Here is a tiny trained network, its code and every weight. The questions are about switching its units off for an input and a class, where a switched-off unit gives its printed mean instead of its output.

import numpy as np


def w(rows, s, z=0):
    codes = np.array(rows[::2]) - 128.0
    scale = np.full(codes.shape[1], s)
    scale[-1] = z or s
    return codes * scale


def f(y):
    return np.maximum(y, 0)


def log_softmax(a):
    a = a - a.max(-1, keepdims=True)
    return a - np.log(np.exp(a).sum(-1, keepdims=True))


def net(x, mask):
    res = np.array(x, float).reshape(1, 7) / 4 @ E
    y = f(res @ A[0][:, :-1].T + A[0][:, -1])
    res = res + np.where(mask, y, B[0][:, -1]) @ B[0][:, :-1]
    return log_softmax(res[-1] @ U[:, :-1].T + U[:, -1])


A, B = {}, {}
E = w([
[122,117,102,145,105,121,132,134,105],'x0',
[178,239,138,173,21,83,123,51,179],'x1',
[137,101,86,153,140,127,84,95,132],'x2',
[123,116,158,122,145,135,126,91,133],'x3',
[148,140,103,132,141,118,102,150,145],'x4',
[243,134,54,11,111,112,117,76,35],'x5',
[79,89,25,86,150,20,245,70,217],'x6',
],0.012)
A[0] = w([
[191,199,114,130,134,168,116,138,77,127],'neuron 1',
[187,116,62,59,153,103,179,92,133,119],'neuron 2',
[110,171,173,178,78,133,97,101,96,152],'neuron 3',
[154,163,144,50,89,186,22,118,23,152],'neuron 4',
[119,42,132,129,175,166,163,178,119,219],'neuron 5',
[76,50,106,103,210,103,169,183,146,205],'neuron 6',
[104,90,108,115,194,75,106,139,163,159],'neuron 7',
[110,156,174,222,115,97,117,148,194,183],'neuron 8',
[84,156,129,125,100,14,151,77,196,71],'neuron 9',
[218,123,151,13,146,105,50,170,77,192],'neuron 10',
[147,176,174,181,50,157,40,132,150,173],'neuron 11',
[142,54,184,108,108,164,79,144,37,254],'neuron 12',
[79,140,105,181,92,110,142,160,191,184],'neuron 13',
[40,63,89,217,142,73,156,125,232,194],'neuron 14',
[144,154,122,159,173,84,156,123,183,102],'neuron 15',
[220,196,181,186,22,71,130,47,194,172],'neuron 16',
[149,188,134,131,10,81,118,46,160,137],'neuron 17',
[124,105,152,187,99,145,173,200,133,163],'neuron 18',
[148,138,103,86,176,78,189,100,107,123],'neuron 19',
[127,99,134,176,183,200,123,189,182,202],'neuron 20',
[87,121,199,203,111,186,45,174,90,237],'neuron 21',
[168,197,129,129,94,90,122,71,104,90],'neuron 22',
[145,94,114,103,130,106,105,153,95,153],'neuron 23',
[191,75,100,66,167,68,165,138,81,140],'neuron 24',
],0.011,0.0073)
B[0] = w([
[124,141,114,115,64,193,116,143,145,189],'neuron 1',
[149,115,37,45,138,80,120,90,83,191],'neuron 2',
[102,166,148,179,81,206,60,110,149,188],'neuron 3',
[173,85,146,123,74,254,142,166,181,241],'neuron 4',
[190,96,162,131,187,186,182,157,100,200],'neuron 5',
[149,80,144,137,210,134,213,131,89,208],'neuron 6',
[132,166,168,140,152,159,190,107,120,170],'neuron 7',
[36,150,189,151,132,97,78,103,157,211],'neuron 8',
[100,78,135,79,99,66,122,127,169,195],'neuron 9',
[157,56,100,99,94,197,91,137,113,229],'neuron 10',
[117,175,151,207,92,145,90,72,89,224],'neuron 11',
[163,107,113,111,151,216,48,189,160,227],'neuron 12',
[41,88,213,151,132,127,151,77,153,194],'neuron 13',
[114,68,196,168,151,92,177,78,164,232],'neuron 14',
[88,89,145,129,89,129,147,117,144,162],'neuron 15',
[155,205,95,129,21,51,102,84,161,251],'neuron 16',
[129,123,65,179,58,62,110,145,155,220],'neuron 17',
[119,125,168,160,149,90,115,132,132,178],'neuron 18',
[125,151,67,59,176,82,145,77,127,172],'neuron 19',
[150,126,229,164,186,88,122,158,66,199],'neuron 20',
[140,173,173,175,169,145,46,191,99,247],'neuron 21',
[195,142,97,164,54,89,140,121,162,181],'neuron 22',
[141,89,102,91,167,157,95,143,174,162],'neuron 23',
[137,151,55,40,168,167,132,87,107,191],'neuron 24',
],0.0087,0.024)
U = w([
[143,121,158,184,244,122,64,220,80,250],'0',
[144,60,98,50,171,193,82,196,147,213],'1',
[136,60,162,132,195,111,249,135,131,141],'2',
[125,114,21,38,214,128,158,88,26,36],'3',
[63,214,145,162,134,131,38,118,146,130],'4',
[214,142,81,119,53,151,107,140,124,31],'5',
[53,77,149,106,89,66,155,108,206,96],'6',
[151,141,2,65,117,32,133,125,134,60],'7',
],0.0097,0.0016)

Each question gives the input, the list of numbers given to net, and the class t.
The units are the neurons (one row each of A and B). Each row of codes is followed by its name. A weight is (code - 128) times the scale printed after its matrix; where a second scale follows, it is the last column's (A, B and U).
mask holds one flag per neuron, in row order. A switched-off neuron (its flag False) gives its mean, the last column of its row in B, instead of its output. The means were averaged over made-up inputs and are rounded, as every weight is.
A unit's drop is (log p(t) with every unit on - log p(t) with that unit switched off) / (log p(t) with every unit on - log p(t) with every unit switched off).
most important unit: the unit with the biggest drop
top k neurons: the k neurons with the biggest drops, biggest first
drop of u: that unit's drop, to one decimal
input [0,-5,5,1,1,2,-8], class 1: most important unit => neuron 4
input [-2,-6,5,6,1,1,4], class 3: top 2 neurons => [neuron 24; neuron 2]
input [0,-1,0,-3,1,1,-7], class 1: top 3 neurons => [neuron 4; neuron 10; neuron 12]
input [7,-8,-6,-3,-8,0,7], class 2: top 2 neurons => [neuron 14; neuron 6]
input [-3,0,-3,1,-2,0,-7], class 0: top 2 neurons => [neuron 21; neuron 16]
input [-1,0,2,-1,-5,1,-5], class 1: top 2 neurons => [neuron 16; neuron 4]
input [0,0,-6,0,8,-1,-2], class 0: top 2 neurons => [neuron 16; neuron 17]
input [-4,-3,1,-8,6,2,-8], class 1: top 2 neurons => [neuron 4; neuron 10]
input [3,2,-7,-3,-7,-7,1], class 6: top 2 neurons => [neuron 14; neuron 13]
input [-1,0,6,3,1,-6,-1], class 0: top 2 neurons => [neuron 16; neuron 20]
input [6,1,-2,7,2,-7,1], class 6: top 2 neurons => [neuron 14; neuron 8]
input [-6,0,-3,-3,1,5,-1], class 1: top 2 neurons => [neuron 16; neuron 11]
input [-8,0,-1,5,1,-3,-3], class 0: top 2 neurons => [neuron 16; neuron 20]
input [6,4,7,-7,-8,7,7], class 7: drop of neuron 6 => 0.0
input [-1,-4,1,5,-1,-7,1], class 2: drop of neuron 14 => 0.6
input [6,-6,8,3,-4,-1,8], class 2: most important unit => neuron 14
input [-5,-3,4,0,1,0,0], class 0: drop of neuron 4 => 0.7
input [-1,3,0,3,3,-5,1], class 6: drop of neuron 9 => 0.1
